Below is a small trained network, with its code and all its weights. Each question gives an input and a class and asks what happens when units are switched off, that is, made to give their printed mean instead of their output.

import numpy as np


def w(rows, s, z=0):
    codes = np.array(rows[::2]) - 128.0
    scale = np.full(codes.shape[1], s)
    scale[-1] = z or s
    return codes * scale


def norm(h):
    return h / np.sqrt((h * h).mean(-1, keepdims=True) + 1e-5)


def f(y):
    return np.maximum(y, 0)


def log_softmax(a):
    a = a - a.max(-1, keepdims=True)
    return a - np.log(np.exp(a).sum(-1, keepdims=True))


def net(x, mask):
    res = np.array(x, float).reshape(1, 6) / 4 @ E
    u = 0
    for l in range(2):
        y = f(norm(res) @ A[l][:, :-1].T + A[l][:, -1])
        res = res + np.where(mask[u : u + 8], y, B[l][:, -1]) @ B[l][:, :-1]
        u += 8
    return log_softmax(norm(res)[-1] @ U[:, :-1].T + U[:, -1])


A, B = {}, {}
E = w([
[98,189,208,131,135,171,103],'x0',
[100,120,210,243,150,71,106],'x1',
[35,98,61,164,198,196,168],'x2',
[75,103,107,170,208,182,168],'x3',
[97,144,131,192,98,128,119],'x4',
[150,204,51,252,52,154,165],'x5',
],0.0034)
A[0] = w([
[88,130,160,188,159,118,123,2],'0.n1',
[97,139,141,195,151,118,122,112],'0.n2',
[104,116,110,131,138,165,125,134],'0.n3',
[67,127,118,131,152,158,122,108],'0.n4',
[137,148,1,201,97,148,150,54],'0.n5',
[147,200,149,142,33,114,109,50],'0.n6',
[95,156,159,208,139,152,135,110],'0.n7',
[158,142,129,94,117,87,135,132],'0.n8',
],0.0092,0.0025)
B[0] = w([
[119,66,139,210,146,120,156,184],'0.n1',
[133,100,214,89,186,147,144,202],'0.n2',
[80,153,133,148,137,31,90,166],'0.n3',
[87,117,99,136,108,150,156,178],'0.n4',
[227,251,65,112,150,112,181,254],'0.n5',
[67,144,224,135,30,113,120,224],'0.n6',
[130,70,124,144,176,127,119,215],'0.n7',
[147,79,98,152,123,107,142,190],'0.n8',
],0.011,0.0058)
A[1] = w([
[87,80,157,126,105,136,154,170],'1.n1',
[123,108,161,181,179,183,102,35],'1.n2',
[188,60,121,103,104,127,65,83],'1.n3',
[37,151,93,99,138,169,88,8],'1.n4',
[120,133,163,146,3,158,75,17],'1.n5',
[115,130,92,134,176,167,144,123],'1.n6',
[100,169,151,177,117,151,164,101],'1.n7',
[161,128,160,155,128,133,102,73],'1.n8',
],0.013,0.0013)
B[1] = w([
[163,172,100,121,123,150,149,236],'1.n1',
[87,106,112,199,150,122,140,213],'1.n2',
[146,96,98,123,154,135,55,211],'1.n3',
[58,148,141,38,143,145,133,161],'1.n4',
[136,112,238,155,6,117,132,254],'1.n5',
[121,132,191,133,79,140,115,192],'1.n6',
[138,82,83,83,129,125,98,199],'1.n7',
[109,142,113,119,90,151,140,173],'1.n8',
],0.015,0.0061)
U = w([
[163,136,220,149,2,120,119,242],'0',
[227,251,70,132,143,114,193,166],'1',
[25,166,137,28,153,171,141,4],'2',
[78,97,143,247,208,150,176,201],'3',
[194,70,77,91,167,130,20,6],'4',
],0.0091,0.0013)

Each question gives the input, the list of numbers given to net, and the class t.
The units are the neurons (one row each of A and B). Each row of codes is followed by its name. A weight is (code - 128) times the scale printed after its matrix; where a second scale follows, it is the last column's (A, B and U).
mask holds one flag per neuron, layer by layer. A switched-off neuron (its flag False) gives its mean, the last column of its row in B, instead of its output. The means were averaged over made-up inputs and are rounded, as every weight is.
A unit's drop is (log p(t) with every unit on - log p(t) with that unit switched off) / (log p(t) with every unit on - log p(t) with every unit switched off).
The circuit of an input: a set's keep is (log p(t) with only the set's units on - log p(t) with every unit switched off) / (log p(t) with every unit on - log p(t) with every unit switched off). Starting from the 12 units with the biggest drops (on a tie, the unit counted first), units are removed one at a time, each time the one whose removal leaves the highest keep (on an exact tie, the one counted first), for as long as the keep stays at least 0.8.
circuit, biggest first: the units of the circuit, biggest drop first
unit that matters most: the unit with the biggest drop
top k neurons: the k neurons with the biggest drops, biggest first
top k neurons in layer l: the k neurons of layer l with the biggest drops, biggest first
drop of u: that unit's drop, to one decimal
input [7,0,-8,7,4,-7], class 3: circuit, biggest first	0.n6, 0.n5, 1.n2
input [-7,-8,-6,-7,-1,-5], class 4: unit that matters most	1.n3
input [-1,-7,-1,6,-8,-2], class 2: top 4 neurons	0.n5, 1.n5, 1.n4, 0.n7
input [3,-6,-3,3,-1,5], class 1: top 2 neurons	0.n5, 1.n5
input [3,-4,-4,8,-3,-2], class 2: top 2 neurons in layer 0	0.n5, 0.n6
input [0,-6,-6,4,-7,0], class 4: top 2 neurons	0.n6, 0.n5
input [2,-3,2,-6,-4,-3], class 4: top 2 neurons	0.n6, 0.n5
input [1,2,-4,5,-1,-3], class 3: top 2 neurons in layer 0	0.n6, 0.n5
input [2,-6,-6,6,-2,5], class 1: top 2 neurons	0.n5, 1.n5
input [1,-8,6,0,0,0], class 2: top 2 neurons	1.n4, 0.n4
input [-1,-8,1,-4,1,-5], class 4: top 2 neurons in layer 0	0.n6, 0.n5
input [-5,-4,-3,6,-8,1], class 1: top 2 neurons	1.n5, 0.n7
input [-7,7,-3,0,6,6], class 1: drop of 0.n7	0.0
input [-8,-8,-5,-1,8,-6], class 4: unit that matters most	0.n6
input [3,5,4,5,0,-7], class 3: drop of 0.n1	0.1
input [3,-5,-8,2,-5,-6], class 4: drop of 0.n6	0.4
